Below is a small trained network, with its code and all its weights. Each question gives an input and a target symbol and asks what happens when units are switched off, that is, made to give their printed mean instead of their output.

import numpy as np


def w(rows, s, z=0):
    codes = np.array(rows[::2]) - 128.0
    scale = np.full(codes.shape[1], s)
    scale[-1] = z or s
    return codes * scale


def f(y):
    return np.maximum(y, 0)


def softmax(a):
    e = np.exp(a - a.max(-1, keepdims=True))
    return e / e.sum(-1, keepdims=True)


def log_softmax(a):
    a = a - a.max(-1, keepdims=True)
    return a - np.log(np.exp(a).sum(-1, keepdims=True))


def net(x, mask):
    ids = ['αβγδεζηθλμξστφψω'.index(c) for c in x.split()]
    T = len(ids)
    res = E[ids] + P[:T]
    u = 0
    for l in range(2):
        q, k, v = (res @ M[l].T for M in (Q, K, V))
        z = softmax(np.where(np.tri(T) > 0, q @ k.T / 3**0.5, -1e9)) @ v
        res = res + np.where(mask[u], z, O[l][:, -1]) @ O[l][:, :-1]
        u += 1
        y = f(res @ A[l][:, :-1].T + A[l][:, -1])
        res = res + np.where(mask[u : u + 16], y, B[l][:, -1]) @ B[l][:, :-1]
        u += 16
    return log_softmax(res[-1] @ U[:, :-1].T + U[:, -1])


Q, K, V, O, A, B = {}, {}, {}, {}, {}, {}
E = w([
[119,142,152,179,119],'α',
[201,137,129,191,181],'β',
[93,144,172,196,191],'γ',
[124,140,156,191,117],'δ',
[106,142,146,179,106],'ε',
[196,152,98,114,16],'ζ',
[34,149,196,169,154],'η',
[89,143,149,175,95],'θ',
[171,138,174,202,174],'λ',
[148,156,253,85,92],'μ',
[71,146,149,168,84],'ξ',
[125,142,143,185,127],'σ',
[111,144,110,184,157],'τ',
[105,142,139,192,109],'φ',
[45,152,140,154,85],'ψ',
[117,144,145,188,125],'ω',
],0.016)
P = w([
[153,114,111,184,105],'0',
[61,21,105,145,71],'1',
[149,135,107,177,136],'2',
[102,39,111,114,93],'3',
[140,165,110,173,137],'4',
[123,48,121,110,113],'5',
[133,190,112,173,131],'6',
[130,55,129,109,133],'7',
[127,213,113,171,120],'8',
[134,61,134,105,143],'9',
[118,234,114,166,108],'10',
[133,67,140,103,152],'11',
[117,253,118,167,93],'12',
],0.017)
Q[0] = w([
[116,111,166,118,117],'0.h1',
[164,215,201,255,52],'0.h1',
[104,147,154,128,206],'0.h1',
],0.0065)
K[0] = w([
[121,136,134,112,118],'0.h1',
[128,248,121,134,142],'0.h1',
[121,122,137,124,149],'0.h1',
],0.018)
V[0] = w([
[90,64,175,183,185],'0.h1',
[159,142,241,95,158],'0.h1',
[91,154,254,109,107],'0.h1',
],0.0077)
O[0] = w([
[112,154,116,157,2,101],'0.h1',
[167,118,60,67,131,180],'0.h1',
[158,110,34,148,156,252],'0.h1',
],0.0091,0.0043)
A[0] = w([
[154,99,138,79,147,71],'0.n1',
[121,87,148,173,100,2],'0.n2',
[165,96,11,147,154,195],'0.n3',
[177,229,6,147,65,101],'0.n4',
[126,51,120,94,241,118],'0.n5',
[121,205,146,167,132,191],'0.n6',
[162,118,106,34,167,48],'0.n7',
[44,81,141,95,125,94],'0.n8',
[167,196,172,167,93,76],'0.n9',
[205,73,96,49,184,129],'0.n10',
[94,112,30,117,126,97],'0.n11',
[103,116,242,68,175,115],'0.n12',
[172,149,168,137,110,137],'0.n13',
[161,144,155,209,201,81],'0.n14',
[126,161,149,63,41,38],'0.n15',
[128,122,172,169,63,106],'0.n16',
],0.011,0.009)
B[0] = w([
[139,115,100,138,83,141],'0.n1',
[169,111,132,49,169,136],'0.n2',
[79,93,167,73,203,231],'0.n3',
[107,28,171,160,254,251],'0.n4',
[92,86,153,143,30,154],'0.n5',
[169,197,141,39,124,253],'0.n6',
[77,172,107,117,94,145],'0.n7',
[175,87,121,115,172,154],'0.n8',
[175,167,95,104,99,192],'0.n9',
[155,183,112,160,52,207],'0.n10',
[138,145,186,144,89,142],'0.n11',
[103,96,82,133,157,166],'0.n12',
[144,133,104,101,100,194],'0.n13',
[53,101,40,59,123,182],'0.n14',
[89,55,135,151,227,142],'0.n15',
[117,103,125,109,178,184],'0.n16',
],0.01,0.0077)
Q[1] = w([
[49,95,130,144,71],'1.h1',
[140,188,254,62,101],'1.h1',
[212,170,172,187,118],'1.h1',
],0.0097)
K[1] = w([
[155,1,59,124,23],'1.h1',
[183,198,78,108,169],'1.h1',
[57,128,50,184,130],'1.h1',
],0.0079)
V[1] = w([
[205,92,248,170,91],'1.h1',
[95,148,188,128,161],'1.h1',
[60,164,134,161,97],'1.h1',
],0.012)
O[1] = w([
[112,175,201,39,174,87],'1.h1',
[78,81,119,25,1,148],'1.h1',
[76,28,35,22,138,2],'1.h1',
],0.0084,0.0094)
A[1] = w([
[113,55,155,140,219,34],'1.n1',
[100,57,184,128,160,203],'1.n2',
[42,158,106,117,116,27],'1.n3',
[79,34,121,145,102,81],'1.n4',
[195,138,127,113,86,221],'1.n5',
[111,121,124,95,222,106],'1.n6',
[65,154,120,158,174,159],'1.n7',
[46,106,109,136,117,120],'1.n8',
[197,122,162,90,67,93],'1.n9',
[79,142,103,190,105,93],'1.n10',
[173,172,68,63,86,134],'1.n11',
[146,245,126,178,47,1],'1.n12',
[135,86,141,240,63,27],'1.n13',
[191,188,89,114,4,3],'1.n14',
[88,89,95,139,149,246],'1.n15',
[193,164,103,176,44,173],'1.n16',
],0.013,0.0064)
B[1] = w([
[73,179,110,61,78,199],'1.n1',
[187,122,73,158,158,255],'1.n2',
[108,155,165,121,135,131],'1.n3',
[163,227,170,153,128,163],'1.n4',
[72,109,79,109,121,251],'1.n5',
[133,110,181,186,92,185],'1.n6',
[191,121,96,107,119,165],'1.n7',
[131,68,87,113,124,143],'1.n8',
[78,121,73,149,141,200],'1.n9',
[156,120,131,167,74,136],'1.n10',
[73,128,162,69,134,197],'1.n11',
[217,96,62,61,117,208],'1.n12',
[115,142,144,68,191,143],'1.n13',
[191,83,248,104,167,197],'1.n14',
[111,116,184,152,182,180],'1.n15',
[82,158,151,185,52,242],'1.n16',
],0.011,0.0091)
U = w([
[163,123,205,153,156,244],'α',
[163,6,98,118,160,235],'β',
[83,98,123,204,90,226],'γ',
[114,86,199,138,78,137],'δ',
[105,147,132,121,111,114],'ε',
[128,132,136,131,101,83],'ζ',
[122,134,138,131,103,94],'η',
[119,144,128,130,104,102],'θ',
[140,165,99,166,84,67],'λ',
[80,110,152,87,148,129],'μ',
[116,141,132,125,109,109],'ξ',
[161,137,121,65,128,50],'σ',
[122,129,141,127,108,91],'τ',
[123,145,125,136,101,79],'φ',
[193,108,143,163,65,3],'ψ',
[90,150,146,114,121,112],'ω',
],0.016,0.0054)

Each question gives the input, a string of symbols that net reads in full, and the target symbol t.
The units are the heads (3 rows each of Q, K, V and O) and the neurons (one row each of A and B). Each row of codes is followed by its name. A weight is (code - 128) times the scale printed after its matrix; where a second scale follows, it is the last column's (O, A, B and U).
mask holds one flag per unit, layer by layer, with each layer's heads first. A switched-off unit (its flag False) gives its mean, the last column of its rows in O or B, instead of its output. The means were averaged over made-up inputs and are rounded, as every weight is.
A unit's drop is (log p(t) with every unit on - log p(t) with that unit switched off) / (log p(t) with every unit on - log p(t) with every unit switched off).
The circuit of an input: a set's keep is (log p(t) with only the set's units on - log p(t) with every unit switched off) / (log p(t) with every unit on - log p(t) with every unit switched off). Starting from the 12 units with the biggest drops (on a tie, the unit counted first), units are removed one at a time, each time the one whose removal leaves the highest keep (on an exact tie, the one counted first), for as long as the keep stays at least 0.8.
units of the circuit, in order: the units of the circuit, biggest drop first
most important unit: the unit with the biggest drop
top k neurons: the k neurons with the biggest drops, biggest first
k most important neurons of layer l: the k neurons of layer l with the biggest drops, biggest first
input ζ μ μ, target σ: units of the circuit, in order -> (1.n12 0.n4)
input ξ μ μ α, target α: most important unit -> 1.n5
input β μ ζ μ ψ μ ζ β μ β θ μ, target δ: units of the circuit, in order -> (0.n4 0.n10 1.n2 0.n5)
input γ ζ μ μ γ μ δ ε γ μ ζ σ μ, target σ: 3 most important neurons of layer 0 -> (0.n6 0.n14 0.n7)
input ω μ μ ε, target α: units of the circuit, in order -> (1.n4 1.n15 0.n6)
input σ λ β ψ μ, target ψ: units of the circuit, in order -> (1.h1 1.n12 0.n3)
input μ η μ ζ β μ ξ, target ψ: top 3 neurons -> (0.n3 1.n12 0.n14)
input ζ ζ τ μ μ ω σ, target α: 2 most important neurons of layer 1 -> (1.n5 1.n6)
input γ ε β γ τ μ λ ψ, target α: units of the circuit, in order -> (0.n6 1.n4 1.n15)
input μ μ μ ψ β δ ζ λ γ ω, target α: top 2 neurons -> (0.n6 1.n5)
input ξ ζ β ζ ζ λ, target α: 3 most important neurons of layer 1 -> (1.n4 1.n5 1.n15)
input ξ ψ μ ω α λ η ζ τ λ γ μ φ, target γ: 2 most important neurons of layer 0 -> (0.n4 0.n14)
input δ μ μ μ γ β ζ μ τ, target σ: units of the circuit, in order -> (0.n6 1.n12)
input ζ ζ θ ζ δ ζ α β μ τ, target α: units of the circuit, in order -> (1.n4 1.n15 0.n6)
input φ δ ψ ζ μ μ, target β: most important unit -> 0.h1
input μ μ λ μ θ μ β τ β θ γ, target ψ: 3 most important neurons of layer 1 -> (1.n16 1.n12 1.n14)
input μ ζ β μ μ ζ ζ ξ, target α: 2 most important neurons of layer 1 -> (1.n5 1.n12)
input β σ γ, target ψ: units of the circuit, in order -> (0.h1 1.n12 0.n3)
input ζ δ μ γ μ μ, target γ: top 2 neurons -> (0.n6 0.n4)
input μ μ ζ β μ α μ γ μ ζ ε, target α: units of the circuit, in order -> (0.n4)
input μ θ ζ, target α: 3 most important neurons of layer 0 -> (0.n4 0.n10 0.n14)
input ζ ψ ζ μ ζ μ ε, target σ: units of the circuit, in order -> (1.n12 0.n6)
input α ψ μ μ γ ζ ζ, target γ: top 3 neurons -> (0.n4 0.n14 1.n16)
input μ β μ ψ γ τ ζ μ β, target σ: top 2 neurons -> (0.n6 1.n12)
input μ τ ζ γ ζ α, target α: units of the circuit, in order -> (0.n6 1.n4 1.n15)
input γ τ β, target γ: top 3 neurons -> (0.n14 0.n6 0.n4)
input μ μ τ μ μ μ μ ω δ, target α: top 3 neurons -> (0.n4 1.n6 1.n5)
input γ ζ ζ μ γ, target σ: most important unit -> 1.n12
input ψ η σ μ μ δ ζ γ μ μ γ, target α: top 3 neurons -> (0.n4 0.n14 1.n6)
